Here is a tiny trained network, its code and every weight. The questions are about switching its units off for an input and a class, where a switched-off unit gives its printed mean instead of its output.

import numpy as np


def w(rows, s, z=0):
    codes = np.array(rows[::2]) - 128.0
    scale = np.full(codes.shape[1], s)
    scale[-1] = z or s
    return codes * scale


def norm(h):
    return h / np.sqrt((h * h).mean(-1, keepdims=True) + 1e-5)


def f(y):
    return y / 2 * (1 + np.tanh(0.7978845608 * (y + 0.044715 * y**3)))


def log_softmax(a):
    a = a - a.max(-1, keepdims=True)
    return a - np.log(np.exp(a).sum(-1, keepdims=True))


def net(x, mask):
    res = np.array(x, float).reshape(1, 3) / 4 @ E
    u = 0
    for l in range(2):
        y = f(norm(res) @ A[l][:, :-1].T + A[l][:, -1])
        res = res + np.where(mask[u : u + 12], y, B[l][:, -1]) @ B[l][:, :-1]
        u += 12
    return log_softmax(norm(res)[-1] @ U[:, :-1].T + U[:, -1])


A, B = {}, {}
E = w([
[118,65,42,240,33],'x0',
[170,74,215,208,129],'x1',
[35,2,132,128,87],'x2',
],0.0092)
A[0] = w([
[126,122,98,174,199,46],'L0N0',
[92,60,207,118,137,135],'L0N1',
[106,171,94,54,136,68],'L0N2',
[85,75,182,83,141,2],'L0N3',
[200,148,121,250,117,137],'L0N4',
[118,161,92,55,135,79],'L0N5',
[86,41,32,184,89,214],'L0N6',
[127,79,82,182,127,122],'L0N7',
[88,8,205,77,132,119],'L0N8',
[125,76,76,182,91,59],'L0N9',
[111,59,78,206,70,83],'L0N10',
[145,169,139,163,119,59],'L0N11',
],0.018,0.004)
B[0] = w([
[125,129,150,157,148,125],'L0N0',
[175,100,162,70,122,184],'L0N1',
[113,171,90,112,133,178],'L0N2',
[193,81,101,127,244,164],'L0N3',
[135,147,184,195,63,209],'L0N4',
[112,171,104,108,139,174],'L0N5',
[1,112,90,160,87,252],'L0N6',
[72,101,135,137,138,181],'L0N7',
[168,99,195,69,185,214],'L0N8',
[64,95,117,183,205,192],'L0N9',
[60,53,109,190,134,223],'L0N10',
[147,115,151,163,145,145],'L0N11',
],0.044,0.015)
A[1] = w([
[253,169,131,226,52,140],'L1N0',
[108,166,152,119,155,103],'L1N1',
[114,149,35,101,179,151],'L1N2',
[73,44,76,176,158,79],'L1N3',
[141,77,47,231,163,46],'L1N4',
[101,209,39,117,143,110],'L1N5',
[30,52,184,69,94,140],'L1N6',
[129,77,123,88,23,146],'L1N7',
[141,130,111,154,131,23],'L1N8',
[177,104,141,85,122,35],'L1N9',
[90,229,26,58,156,170],'L1N10',
[218,63,118,52,119,1],'L1N11',
],0.018,0.0045)
B[1] = w([
[180,228,92,169,212,197],'L1N0',
[118,179,193,92,128,145],'L1N1',
[65,141,75,121,111,196],'L1N2',
[16,151,177,119,180,233],'L1N3',
[55,132,108,112,212,179],'L1N4',
[130,166,102,68,58,205],'L1N5',
[151,79,107,225,67,224],'L1N6',
[195,101,125,159,109,131],'L1N7',
[85,143,129,144,159,118],'L1N8',
[126,135,92,96,165,148],'L1N9',
[123,118,98,73,3,247],'L1N10',
[127,172,68,73,187,174],'L1N11',
],0.031,0.013)
U = w([
[227,54,180,163,71,1],'0',
[200,225,160,219,148,120],'1',
[218,74,153,28,236,139],'2',
[108,183,70,60,44,159],'3',
[3,46,148,213,137,166],'4',
],0.016,0.0086)

Each question gives the input, the list of numbers given to net, and the class t.
The units are the neurons (one row each of A and B). Each row of codes is followed by its name. A weight is (code - 128) times the scale printed after its matrix; where a second scale follows, it is the last column's (A, B and U).
mask holds one flag per neuron, layer by layer. A switched-off neuron (its flag False) gives its mean, the last column of its row in B, instead of its output. The means were averaged over made-up inputs and are rounded, as every weight is.
A unit's drop is (log p(t) with every unit on - log p(t) with that unit switched off) / (log p(t) with every unit on - log p(t) with every unit switched off).
unit that matters most: the unit with the biggest drop
k most important neurons: the k neurons with the biggest drops, biggest first
k most important neurons of layer l: the k neurons of layer l with the biggest drops, biggest first
drop when u is switched off: that unit's drop, to one decimal
input [-1,-1,-8], class 1: unit that matters most	L0N6
input [-7,7,-6], class 1: 3 most important neurons of layer 0	(L0N6 L0N10 L0N8)
input [-2,-3,3], class 2: 3 most important neurons of layer 0	(L0N8 L0N6 L0N3)
input [-6,4,-6], class 1: 2 most important neurons	(L0N10 L0N6)
input [-7,2,-2], class 3: 2 most important neurons of layer 0	(L0N4 L0N10)
input [-1,8,7], class 2: 2 most important neurons of layer 0	(L0N8 L0N1)
input [-1,-1,4], class 2: 3 most important neurons of layer 0	(L0N8 L0N3 L0N1)
input [-2,1,-3], class 1: 3 most important neurons	(L0N10 L0N6 L0N9)
input [0,6,1], class 0: 2 most important neurons of layer 0	(L0N1 L0N6)
input [-5,-3,2], class 3: 2 most important neurons of layer 0	(L0N2 L0N5)
input [2,-4,-6], class 3: drop when L0N5 is switched off	0.1
input [-7,5,-8], class 1: drop when L0N8 is switched off	0.2
input [-4,5,-7], class 1: drop when L0N6 is switched off	0.2
